What each symbol does to the units:
Q80 w Q984
Q80 x Q519
Q80 n Q157
Q80 b Q359
Q80 a Q64
Q80 y Q997
Q527 w Q892
Q527 x Q620
Q527 n Q400
Q527 b Q528
Q527 a Q883
Q527 y Q338
Q944 w Q619
Q944 x Q549
Q944 n Q775
Q944 b Q48
Q944 a Q505
Q944 y Q69
Q310 w Q396
Q310 x Q758
Q310 n Q345
Q310 b Q187
Q310 a Q640
Q310 y Q755
Q547 w Q692
Q547 x Q211
Q547 n Q608
Q547 b Q284
Q547 a Q917
Q547 y Q885
Q669 w Q250
Q669 x Q35
Q669 n Q220
Q669 b Q613
Q669 a Q777
Q669 y Q751
Q220 w Q427
Q220 x Q981
Q220 n Q562
Q220 b Q620
Q220 a Q530
Q220 y Q250
Q853 w Q727
Q853 x Q71
Q853 n Q64
Q853 b Q997
Q853 a Q674
Q853 y Q370
Q620 w Q527
Q620 x Q235
Q620 n Q532
Q620 b Q351
Q620 a Q427
Q620 y Q562
Q653 w Q235
Q653 x Q777
Q653 n Q185
Q653 b Q135
Q653 a Q981
Q653 y Q646
Q913 w Q284
Q913 x Q635
Q913 n Q837
Q913 b Q332
Q913 a Q547
Q913 y Q36
Q758 w Q310
Q758 x Q877
Q758 n Q927
Q758 b Q955
Q758 a Q569
Q758 y Q435
Q997 w Q430
Q997 x Q778
Q997 n Q984
Q997 b Q157
Q997 a Q727
Q997 y Q64
Q332 w Q239
Q332 x Q967
Q332 n Q428
Q332 b Q385
Q332 a Q284
Q332 y Q837
Q48 w Q821
Q48 x Q14
Q48 n Q686
Q48 b Q569
Q48 a Q619
Q48 y Q775
Q396 w Q710
Q396 x Q310
Q396 n Q777
Q396 b Q751
Q396 a Q852
Q396 y Q317
Q891 w Q385
Q891 x Q608
Q891 n Q354
Q891 b Q633
Q891 a Q332
Q891 y Q467
Q892 w Q302
Q892 x Q527
Q892 n Q796
Q892 b Q580
Q892 a Q830
Q892 y Q470
Q345 w Q777
Q345 x Q927
Q345 n Q751
Q345 b Q669
Q345 a Q317
Q345 y Q396
Q36 w Q608
Q36 x Q811
Q36 n Q284
Q36 b Q837
Q36 a Q885
Q36 y Q547
Q686 w Q915
Q686 x Q610
Q686 n Q640
Q686 b Q755
Q686 a Q877
Q686 y Q821
Q530 w Q185
Q530 x Q751
Q530 n Q135
Q530 b Q427
Q530 a Q646
Q530 y Q653
Q68 w Q354
Q68 x Q284
Q68 n Q633
Q68 b Q471
Q68 a Q467
Q68 y Q891
Q967 w Q332
Q967 x Q885
Q967 n Q467
Q967 b Q891
Q967 a Q913
Q967 y Q941
Q467 w Q428
Q467 x Q692
Q467 n Q385
Q467 b Q354
Q467 a Q837
Q467 y Q332
Q980 w Q557
Q980 x Q370
Q980 n Q296
Q980 b Q898
Q980 a Q778
Q980 y Q519
Q385 w Q677
Q385 x Q891
Q385 n Q812
Q385 b Q194
Q385 a Q239
Q385 y Q428
Q505 w Q318
Q505 x Q359
Q505 n Q166
Q505 b Q619
Q505 a Q660
Q505 y Q920
Q476 w Q171
Q476 x Q830
Q476 n Q211
Q476 b Q811
Q476 a Q400
Q476 y Q528
Q64 w Q898
Q64 x Q627
Q64 n Q430
Q64 b Q984
Q64 a Q980
Q64 y Q727
Q613 w Q562
Q613 x Q646
Q613 n Q620
Q613 b Q101
Q613 a Q250
Q613 y Q220
Q427 w Q883
Q427 x Q220
Q427 n Q338
Q427 b Q527
Q427 a Q185
Q427 y Q135
Q775 w Q877
Q775 x Q261
Q775 n Q821
Q775 b Q686
Q775 a Q166
Q775 y Q619
Q915 w Q955
Q915 x Q686
Q915 n Q852
Q915 b Q317
Q915 a Q758
Q915 y Q282
Q532 w Q400
Q532 x Q101
Q532 n Q528
Q532 b Q476
Q532 a Q338
Q532 y Q527
Q916 w Q211
Q916 x Q470
Q916 n Q811
Q916 b Q635
Q916 a Q528
Q916 y Q476
Q282 w Q927
Q282 x Q821
Q282 n Q955
Q282 b Q852
Q282 a Q435
Q282 y Q758
Q793 w Q778
Q793 x Q677
Q793 n Q519
Q793 b Q980
Q793 a Q71
Q793 y Q162
Q877 w Q758
Q877 x Q775
Q877 n Q282
Q877 b Q915
Q877 a Q245
Q877 y Q300
Q354 w Q812
Q354 x Q68
Q354 n Q194
Q354 b Q71
Q354 a Q428
Q354 y Q385
Q296 w Q359
Q296 x Q727
Q296 n Q874
Q296 b Q549
Q296 a Q80
Q296 y Q557
Q917 w Q941
Q917 x Q580
Q917 n Q967
Q917 b Q692
Q917 a Q811
Q917 y Q635
Q98 w Q633
Q98 x Q837
Q98 n Q471
Q98 b Q70
Q98 a Q891
Q98 y Q68
Q777 w Q653
Q777 x Q345
Q777 n Q530
Q777 b Q250
Q777 a Q533
Q777 y Q710
Q300 w Q435
Q300 x Q619
Q300 n Q758
Q300 b Q282
Q300 a Q610
Q300 y Q245
Q883 w Q830
Q883 x Q427
Q883 n Q470
Q883 b Q892
Q883 a Q101
Q883 y Q836
Q660 w Q261
Q660 x Q984
Q660 n Q14
Q660 b Q318
Q660 a Q874
Q660 y Q549
Q428 w Q70
Q428 x Q467
Q428 n Q677
Q428 b Q812
Q428 a Q98
Q428 y Q239
Q837 w Q98
Q837 x Q941
Q837 n Q239
Q837 b Q428
Q837 a Q608
Q837 y Q284
Q927 w Q345
Q927 x Q282
Q927 n Q187
Q927 b Q35
Q927 a Q755
Q927 y Q310
Q874 w Q69
Q874 x Q898
Q874 n Q944
Q874 b Q261
Q874 a Q157
Q874 y Q359
Q920 w Q14
Q920 x Q157
Q920 n Q318
Q920 b Q166
Q920 a Q549
Q920 y Q660
Q35 w Q669
Q35 x Q852
Q35 n Q981
Q35 b Q646
Q35 a Q345
Q35 y Q187
Q171 w Q885
Q171 x Q476
Q171 n Q547
Q171 b Q36
Q171 a Q796
Q171 y Q580
Q812 w Q674
Q812 x Q354
Q812 n Q370
Q812 b Q853
Q812 a Q70
Q812 y Q677
Q830 w Q476
Q830 x Q883
Q830 n Q916
Q830 b Q302
Q830 a Q532
Q830 y Q351
Q569 w Q640
Q569 x Q245
Q569 n Q755
Q569 b Q310
Q569 a Q821
Q569 y Q686
Q435 w Q755
Q435 x Q300
Q435 n Q310
Q435 b Q927
Q435 a Q686
Q435 y Q569
Q162 w Q627
Q162 x Q70
Q162 n Q778
Q162 b Q519
Q162 a Q194
Q162 y Q71
Q302 w Q811
Q302 x Q892
Q302 n Q635
Q302 b Q917
Q302 a Q476
Q302 y Q916
Q359 w Q505
Q359 x Q296
Q359 n Q69
Q359 b Q944
Q359 a Q984
Q359 y Q157
Q211 w Q547
Q211 x Q916
Q211 n Q36
Q211 b Q913
Q211 a Q580
Q211 y Q171
Q811 w Q36
Q811 x Q302
Q811 n Q913
Q811 b Q941
Q811 a Q171
Q811 y Q211
Q318 w Q610
Q318 x Q505
Q318 n Q245
Q318 b Q300
Q318 a Q261
Q318 y Q14
Q885 w Q967
Q885 x Q171
Q885 n Q692
Q885 b Q608
Q885 a Q635
Q885 y Q917
Q557 w Q157
Q557 x Q980
Q557 n Q359
Q557 b Q874
Q557 a Q997
Q557 y Q80
Q633 w Q194
Q633 x Q98
Q633 n Q71
Q633 b Q162
Q633 a Q385
Q633 y Q354
Q821 w Q282
Q821 x Q48
Q821 n Q915
Q821 b Q640
Q821 a Q300
Q821 y Q877
Q674 w Q519
Q674 x Q812
Q674 n Q980
Q674 b Q727
Q674 a Q162
Q674 y Q793
Q941 w Q837
Q941 x Q917
Q941 n Q332
Q941 b Q467
Q941 a Q36
Q941 y Q913
Q70 w Q162
Q70 x Q428
Q70 n Q793
Q70 b Q674
Q70 a Q633
Q70 y Q471
Q955 w Q187
Q955 x Q915
Q955 n Q35
Q955 b Q533
Q955 a Q310
Q955 y Q927
Q610 w Q686
Q610 x Q318
Q610 n Q569
Q610 b Q435
Q610 a Q775
Q610 y Q48
Q778 w Q997
Q778 x Q793
Q778 n Q80
Q778 b Q557
Q778 a Q853
Q778 y Q627
Q430 w Q549
Q430 x Q997
Q430 n Q660
Q430 b Q920
Q430 a Q296
Q430 y Q898
Q317 w Q533
Q317 x Q755
Q317 n Q710
Q317 b Q777
Q317 a Q955
Q317 y Q852
Q640 w Q852
Q640 x Q569
Q640 n Q317
Q640 b Q396
Q640 a Q282
Q640 y Q915
Q239 w Q471
Q239 x Q332
Q239 n Q70
Q239 b Q677
Q239 a Q68
Q239 y Q98
Q194 w Q370
Q194 x Q633
Q194 n Q853
Q194 b Q627
Q194 a Q677
Q194 y Q812
Q71 w Q853
Q71 x Q471
Q71 n Q627
Q71 b Q778
Q71 a Q812
Q71 y Q194
Q727 w Q296
Q727 x Q853
Q727 n Q898
Q727 b Q430
Q727 a Q519
Q727 y Q980
Q852 w Q35
Q852 x Q640
Q852 n Q533
Q852 b Q710
Q852 a Q927
Q852 y Q955
Q898 w Q874
Q898 x Q64
Q898 n Q549
Q898 b Q660
Q898 a Q557
Q898 y Q296
Q619 w Q300
Q619 x Q944
Q619 n Q877
Q619 b Q821
Q619 a Q318
Q619 y Q166
Q284 w Q68
Q284 x Q913
Q284 n Q98
Q284 b Q239
Q284 a Q692
Q284 y Q608
Q250 w Q135
Q250 x Q669
Q250 n Q427
Q250 b Q562
Q250 a Q653
Q250 y Q530
Q984 w Q660
Q984 x Q80
Q984 n Q920
Q984 b Q505
Q984 a Q898
Q984 y Q430
Q580 w Q917
Q580 x Q528
Q580 n Q885
Q580 b Q547
Q580 a Q302
Q580 y Q796
Q692 w Q467
Q692 x Q547
Q692 n Q891
Q692 b Q68
Q692 a Q941
Q692 y Q967
Q562 w Q338
Q562 x Q613
Q562 n Q527
Q562 b Q532
Q562 a Q135
Q562 y Q427
Q338 w Q470
Q338 x Q562
Q338 n Q892
Q338 b Q400
Q338 a Q836
Q338 y Q883
Q101 w Q532
Q101 x Q185
Q101 n Q351
Q101 b Q830
Q101 a Q562
Q101 y Q620
Q549 w Q944
Q549 x Q430
Q549 n Q261
Q549 b Q14
Q549 a Q359
Q549 y Q874
Q533 w Q981
Q533 x Q317
Q533 n Q646
Q533 b Q653
Q533 a Q187
Q533 y Q35
Q627 w Q64
Q627 x Q162
Q627 n Q997
Q627 b Q80
Q627 a Q370
Q627 y Q853
Q370 w Q980
Q370 x Q194
Q370 n Q727
Q370 b Q64
Q370 a Q793
Q370 y Q674
Q519 w Q80
Q519 x Q674
Q519 n Q557
Q519 b Q296
Q519 a Q627
Q519 y Q778
Q836 w Q351
Q836 x Q135
Q836 n Q830
Q836 b Q470
Q836 a Q620
Q836 y Q101
Q166 w Q245
Q166 x Q69
Q166 n Q300
Q166 b Q877
Q166 a Q14
Q166 y Q318
Q528 w Q580
Q528 x Q351
Q528 n Q171
Q528 b Q211
Q528 a Q892
Q528 y Q400
Q235 w Q620
Q235 x Q653
Q235 n Q101
Q235 b Q836
Q235 a Q220
Q235 y Q613
Q635 w Q913
Q635 x Q796
Q635 n Q941
Q635 b Q967
Q635 a Q211
Q635 y Q811
Q751 w Q530
Q751 x Q187
Q751 n Q250
Q751 b Q220
Q751 a Q710
Q751 y Q777
Q677 w Q793
Q677 x Q385
Q677 n Q674
Q677 b Q370
Q677 a Q471
Q677 y Q70
Q755 w Q317
Q755 x Q435
Q755 n Q396
Q755 b Q345
Q755 a Q915
Q755 y Q640
Q981 w Q220
Q981 x Q533
Q981 n Q613
Q981 b Q235
Q981 a Q751
Q981 y Q669
Q646 w Q613
Q646 x Q710
Q646 n Q235
Q646 b Q185
Q646 a Q669
Q646 y Q981
Q400 w Q796
Q400 x Q532
Q400 n Q580
Q400 b Q171
Q400 a Q470
Q400 y Q892
Q187 w Q751
Q187 x Q955
Q187 n Q669
Q187 b Q981
Q187 a Q396
Q187 y Q345
Q351 w Q528
Q351 x Q836
Q351 n Q476
Q351 b Q916
Q351 a Q527
Q351 y Q532
Q470 w Q916
Q470 x Q338
Q470 n Q302
Q470 b Q796
Q470 a Q351
Q470 y Q830
Q261 w Q775
Q261 x Q660
Q261 n Q48
Q261 b Q610
Q261 a Q69
Q261 y Q944
Q135 w Q836
Q135 x Q250
Q135 n Q883
Q135 b Q338
Q135 a Q235
Q135 y Q185
Q69 w Q166
Q69 x Q874
Q69 n Q619
Q69 b Q775
Q69 a Q920
Q69 y Q505
Q185 w Q101
Q185 x Q530
Q185 n Q836
Q185 b Q883
Q185 a Q613
Q185 y Q235
Q157 w Q920
Q157 x Q557
Q157 n Q505
Q157 b Q69
Q157 a Q430
Q157 y Q984
Q608 w Q891
Q608 x Q36
Q608 n Q68
Q608 b Q98
Q608 a Q967
Q608 y Q692
Q796 w Q635
Q796 x Q400
Q796 n Q917
Q796 b Q885
Q796 a Q916
Q796 y Q302
Q710 w Q646
Q710 x Q396
Q710 n Q653
Q710 b Q530
Q710 a Q35
Q710 y Q533
Q245 w Q569
Q245 x Q166
Q245 n Q435
Q245 b Q758
Q245 a Q48
Q245 y Q610
Q14 w Q48
Q14 x Q920
Q14 n Q610
Q14 b Q245
Q14 a Q944
Q14 y Q261
Q471 w Q71
Q471 x Q239
Q471 n Q162
Q471 b Q793
Q471 a Q354
Q471 y Q633

The rows follow the links: the fewer symbols apart two units are, the more alike their rows tend to be.

Each row is also shifted at random along 10 hidden directions that mean nothing.

Row, then unit:
[-119   10    0  -17   39   13    8   -9  -32   54   23   21   24   -2  -30   62  -72  -53   18  -14   -1  -61   -2  -23   25   31  -22  -16   24   -4   44  -11    4   46    5  -35  -19   -3   14   38  -18  -27   35]; unit Q345
[ -93   40   14  -14   -3   19   14  -19    1   -8   -6   35   40  -24  -33  -44   18   22   38  -34   10    4   -3  -10   -6   72   -5  -30   14  -58    5   20   44   -2  -37  -30    2  -18  -36    0   11    8    5]; unit Q653
[  25  -31    6   17    0   -2   25   14   16  -10  -25  -33  -12   -9    6   -1   35   15  -29    6   -7   22    1   10    0  -72   16   22  -18   18  -57   -7  -12  -31    8   12    8    5   24  -21   13   10  -16]; unit Q71
[ -60   -4  -14   -3   10   -8  -34  -13  -14  -12   14   -4   -4   35   63  -17    0   -9   28   17   14  -27   -5   -8   -5  -17   10  -21   12   29   39    6    6   -1   -6   34  -26   -8  -22   13  -16   36   12]; unit Q669
[  72  -38   55    2   21   14   35  -14  -10   25   19   -1   31  -17   61   -5   18  -31   25   -3  -13  -52  -43  -17   41  -71  -27  -32   19   25   -8  -13   36   29  -69   -1    1   -8    1   28  -27   21   30]; unit Q777
[  82   -2   24    3    6   15   23   -5  -27   37   32    1    1    1   -2   49   -5  -39   15   15  -30  -23   38  -20   17   29  -35  -10   27   -8   -3   -1    2   47    5   21   36  -13   11   10  -27  -35   19]; unit Q640
[ -42    6   13  -26   -6   16    4   18  -16   22   -5  -21   -7  -24   21  -41  -19   -4  -24  -27   28   29   -2  -10  -30   17   -2   24   -1  -10   44   -4  -19  -33    5    1  -23   -7    9  -21   14    1   20]; unit Q898
[ -25  -44  -17   27   41    2   19  -15   10  -39  -48  -26   23   -1  -69   -7   48   19   37    6   10  -26  -72   -5   -7  -85   26  -28  -13    0   58   12   37  -15  -38   -9  -55   -6  -36    4  -15   93   -2]; unit Q613
[ -48   44   -1   10  -28  -30  -30    7   21   -9    4   30   30    1    3  -32   10    8  -26   -1   -2  -40   -8   17    8   72  -22    4   -8  -28   -1  -17  -15    9    1  -17  -31   21  -48    8  -24   24   -2]; unit Q467
[ -12  -67  -17    6  -30   -9    5  -11   -8  -21   22   21  -38   44  -22    3   -9   -7   40   61  -24   -3  -57   -5   78  -57  -10  -18    7   23   38   28   12   46  -25  -22   27   -5  -21   -3  -19  -70  -12]; unit Q751
[  63  -68   64  -20   22   27  -15   24   -7   23    4  -18  -10  -44   34  -21   -9   -3   -7   -9   37   36  -89  -10  -21  -73  -15    8   -4   47  167   10    5   12  -75   26   17   -5   -8  -28  -16   24   26]; unit Q157
[  40   -7    3  -20   -1   -6    1   -5   15   25   22    9  -14    4    5    8  -32   -1   -6  -13    0    7    3   21   -2    9  -10   -8  -15    4   39  -19    1   14    4    2    9   24   14   36    2  -29   -7]; unit Q811
[ -22   44  -10  -16  -21   28   15  -12  -28   24  -14  -26   19  -17  -18  -42    9   -5   19  -30    9   26   39  -25  -51   57   -2   -6   11  -47  -30    4    7  -43   38   -6  -11  -24    7    3   29   19   18]; unit Q310
[   9  -40  -34   33  -16   -8  -15   -3  -10  -60  -20   -3   -6   39   13   -1   39    8   16   67  -21  -14  -36  -17   59 -126   42   10   13   53 -128   35   -4  -12    8  -31   17  -26   -5  -51   21    5  -25]; unit Q877
[  -4   10  -26    6   27  -10   10  -11   18   -3   -1   13   17   22  -70   46    8   11    6    7  -11  -32   28   17    5   21    4  -12  -10  -21   -1   -5    7   16   31   -1    8   16  -13   23    0    4  -28]; unit Q916
[  34    8  -36   -9  -23  -33  -23   -3   14  -19   -9  -19  -29   41  -30  -11    7    6  -14   39   12   -9  -20   24   19    4  -18   11  -29    1    9  -13  -27  -16   46   -1   13   29    6   24   18  -28  -16]; unit Q913
[  65   15  -16    2  -15  -12  -12  -19    1  -46   12    5  -15   32   23  -20   31   22   34   15  -11    8   23    0  -17    9   19  -23    7    3  -31   18   20   -3   -7   28   11  -11   -7    1   10   16  -12]; unit Q220
[ -11  -11  -13   20   -5    2   -7   -2  -23   -7  -15    6    7   14  -64   44    2  -24   13   56  -15  -32  -39  -21   69  -35  -17    7   17   12  -66   19   -9   24   18  -52   42  -12    4  -15    5  -45   -1]; unit Q686
[ -44  -14   32   -2  -12    4   11  -17    7   60   18  -28   27  -23   70   -3  -17  -35  -11  -27  -19  -29  -19   10  -12  -77  -20  -16  -10   44  -73  -58    9    0   -4  -15  -12   23   50   71    1   43   25]; unit Q476
[-137   30  -27    0   20   -8  -42   15  -23  -26   11    8   -6   19   30   13  -22   -4   -6   -3    9  -14   36  -14  -43   42   33   15   20    9   42   16  -25    0   14   34  -50  -20  -18  -36  -10   48   12]; unit Q944
[ -20    0   -1  -19   12   14  -23   20    8  -11    7   28    9   -6  -40   14  -15   28  -17   -5   10   15   -9    2  -20   -8   32   24   -2    6   28   26   -7    9    4  -18   29   -6  -14  -48   35    6  -27]; unit Q980
[  53    7  -41  -21  -12   11  -29  -12  -20  -24   -6  -18  -26   32   -5  -34    2   24   36    7   24   52   18  -12  -49    8   34   -8    3    2   35   34    4  -38   39   24    6  -23   -8  -19   38   10  -12]; unit Q317
[ 108  -34   34   10  -87   12   57  -13   32   22  -17   -8   29  -39   -7 -118   52   26    7  -17  -19   38  -62   16   28  -39  -31  -17  -25  -41  -57  -15   36  -25  -32  -60    4   14  -32   20    3   -3   -9]; unit Q796
[ -67   45  -28  -27  -20  -14  -82    8  -29  -31   15  -19  -24   33   38   -8  -21   -6  -14   29   19    3   -9  -10  -42  -16   21   29    8   52  -46   11  -41  -29   46    3   20  -13   38  -27   60   26    9]; unit Q920
[ -54  -16   49  -18    4   28   16   17   -1   -5   12   22   19  -39   42  -38    8   18   -8  -28    9   18  -25  -12   -1  -31   15   10   14    3    3   20   17    0  -67  -13   15  -22   -8  -48   15   11    5]; unit Q359
[  -9   14   -6   11   -8    3  -11    9   -9  -38   21   61   -2   10   20   10   -9   16   11    4  -21    6   39  -12   25   48   29    4   34   -9  -31   42    5   33  -26   -4   10  -29  -35  -57  -13  -33  -15]; unit Q619
[  16  -22   17   16   15   13   35  -16   20    5  -18    0    2  -26   41  -22   21   22   25  -39    5   42   24    9  -11   -5   15  -29   -6  -11    9   -2   41  -17  -38   28  -17   -2   -8   19  -21    9   -7]; unit Q338
[  99  -55  -29   18   39   -3  -22   -8   24  -56  -19   26  -39   26  -51   29   10   51   47   18   19   54  -15   15   -4   -9   40  -27  -13   13  153   50   34   21  -35   44   10   -1  -54  -20  -28   -7  -42]; unit Q620
[ 112   56   -5   14  -69  -29  -27    9  -29  -15   22    0   -3   31   37  -38   32  -32  -18   50  -24  -41   31  -14   25   94  -51   20   24  -29  -62   -4  -44   10   34   17   -3  -10  -30  -17  -29  -16   23]; unit Q69
[ -19   -4  -13   13   22   -3    4  -15   25  -17  -15    4   28   15  -20    8   37   25   11    3   -7  -17    9   15   -1  -33   23  -17  -12    0  -41    2   22   -7    9    2    9    7  -17   12    9   40  -31]; unit Q400
[ -29  -11   -5   13   20   17   32    7  -11  -20  -23    3   -3  -19  -44   20   -1    5   10  -11   -6   16   -2  -21    7  -13   27    7   12  -14  -17   25   10   -5  -21  -22  -17  -24    9  -39    5   -8    4]; unit Q775
[  51    9  -25   30   28  -33  -18   11   13  -18  -39  -18   17   15  -53   43   20   -9  -35   36    5  -64  -30   10   34  -26   -9   23  -17    8  -33  -23  -32   -6   34  -19  -23   24   -3    5  -12   27   -6]; unit Q633
[  65   63  -21   25    0  -14   10    8  -30  -12  -27  -29   17    7  -29   -9   38  -26  -13   10    0  -48   46  -24  -10   99  -27   13   17  -63  -23   -8  -30  -24   41   19  -61  -16  -23  -12  -31   37   31]; unit Q318
[ -15  -45   -4    7   20   22   69   -4  -24   26   11  -22  -22    2  -29   41  -15  -27   21   -7  -31    2   35  -21    1  -22    4  -10   14  -13   35    2   11   22    2   23  -24  -15   19    5  -26  -19   14]; unit Q927
[ -39   32   19  -23   22   14    8  -19    4    1   46   48   -6  -15   37   38  -43    7   31  -53  -17   21   57   -1  -31   48   23  -31   21    4  -21   10   42   32  -47   13   26  -12   39   22   14  -22    1]; unit Q235

From each start, follow one symbol. Which unit do you reach?
Answer with the unit's name.
---
[ -47   -2   20   11   12   12   55  -16   17   27   -4    2   13  -25    8    8   11    2   10  -39  -15   11   43    8    3   17   -6  -25   -4  -26  -39  -20   33    1  -14    9   -1    7   13   36  -16  -15   -3]
a Q532
---
[  -1   19   23  -24  -42   12   19  -20  -18   36    5  -13   -9  -26  -27  -37  -15  -22   26  -13    6   29  -27  -12   -1   60  -59  -21    2  -37   30   -9   16    1  -13  -24   23   -1   21   41    8  -53   35]
x Q710
---
[ -27   69   36  -27  -46   11  -46   11  -25   28    5    1   33  -35   36  -73   -5  -17  -17  -14   32    1  -28  -16  -24   86  -50   17   15  -24    2   -8  -21  -20    0  -26   11  -10  -11   -9   18   11   41]
b Q14
---
[  58   20  -11    9   29   14   50  -12  -13   -3  -36  -26   49   -2  -38  -29   58    0   24  -14    9  -46   23  -23   -6   21    1  -19   11  -61  -12    2   22  -34   10    1  -56  -20  -41   -2   -9   62   13]
a Q852
---
[  72   -4   44   10  -22   11   -9  -18   13   57  -38  -12   66  -51  -72  -23   24  -21    9   12   16  -32 -121    5   44  -23  -83  -22  -20  -12    5  -35   23    7  -17  -78   38   28  -17   61   -7    8   23]
n Q302
---
[ -55  -57   18   10  -23   10   38  -19    1   57  -18  -65  -26  -34   44  -20  -19  -29    4  -19   -2   45  -37    5  -12  -88  -23  -15  -27   34   -5  -44   12  -29   -4   -2  -24   20   62   68  -10   -3   28]
y Q532
---
[ -56    3   30  -16   29   19   61   15  -21   22   12  -24  -20  -32  -14   30  -13  -23  -15  -34   -8   12   41  -17  -28   33  -11   13   12  -28   30   -6   -6    1  -19   29  -12  -14   49  -13   -4  -17   30]
b Q318
---
[  22   -9  -18    7  -15  -16  -25  -17  -10  -12    1  -10   -8   28  -36    5    4  -19   28   44   -5  -29  -56   -5   22  -15  -27  -20   -1   14   35    1    2   22   -1  -11    3    4  -11   30  -13    3   11]
y Q530
---
[  83   38   12   -4  -29   17    5  -14  -20   15    9    6   44   -7   25  -49   30   -9   21   -7   -8  -20   20  -21   -1   35  -14  -16   26  -30  -71    4   17   -9    8  -16    3  -23  -25    0    8   20   14]
n Q35
---
[  81    6   -4    3   33    6    0    0  -22  -11   19    3  -27   25   13   67    6   -7   16   22  -15    8   73  -16   -3   22   10    1   26   15  -18   26   -4   21   18   59   50  -23   23  -22   -2  -36   -9]
w Q640
---
[  73    0  -16   11  -19  -27  -38   14   26  -36   10   42  -27   22  -13   15  -10   25  -16   26   -6   18    0   25   26   32    7   15   -9    8   20   15  -17   28    0    1   27   16  -25  -24  -12  -47  -32]
n Q812
---
[  -5  -47   21    3   17   12   88   18   -9   43    6  -40   -7  -26  -16   38  -18  -38  -41  -17  -35  -30    8   -9   16  -74   -6   25   -4    0  -39  -33  -17    7   -1  -12  -36    5   57    3  -10   -7   21]
b Q984
---
[  52   -1   -2   18   22    6   10   10  -10  -39   -8    5    1   -1   21   -1   29   13    7   -5   -5    3   31  -16  -17    2   35    5   19   -5   -4   27    6   -5  -24   33  -29  -30  -23  -50  -15   39   -1]
n Q300
---
[  21   67    3  -25   20  -13   -2   -6   14    7    3    5   26    2    9   -1    9    5  -19  -25   17  -35   40   18  -13   60  -13   -3   -9  -29  -53  -28   -3  -22   23    1   10   20   19   35   30    3   -3]
b Q837
---
[   6  -38  -31   23  -26  -21   -2  -19   -4  -18   -2  -35  -32   29   34  -15    1  -14   22   25  -18   -4  -26    0    1  -71   10  -19  -11   37  -11  -13    3   -9    2   10  -47    5   13   33  -21   28   10]
y Q235
---
[ 111  -27   11  -10    3   -8    0   -1   32  -13    5   27   -5    8  -24  -12   13   31    2   10    9   11  -34   25   30  -14   -4   -9  -19   -3   57    9   17   17  -27   -4   36   19  -28    2    3  -31  -32]
a Q635
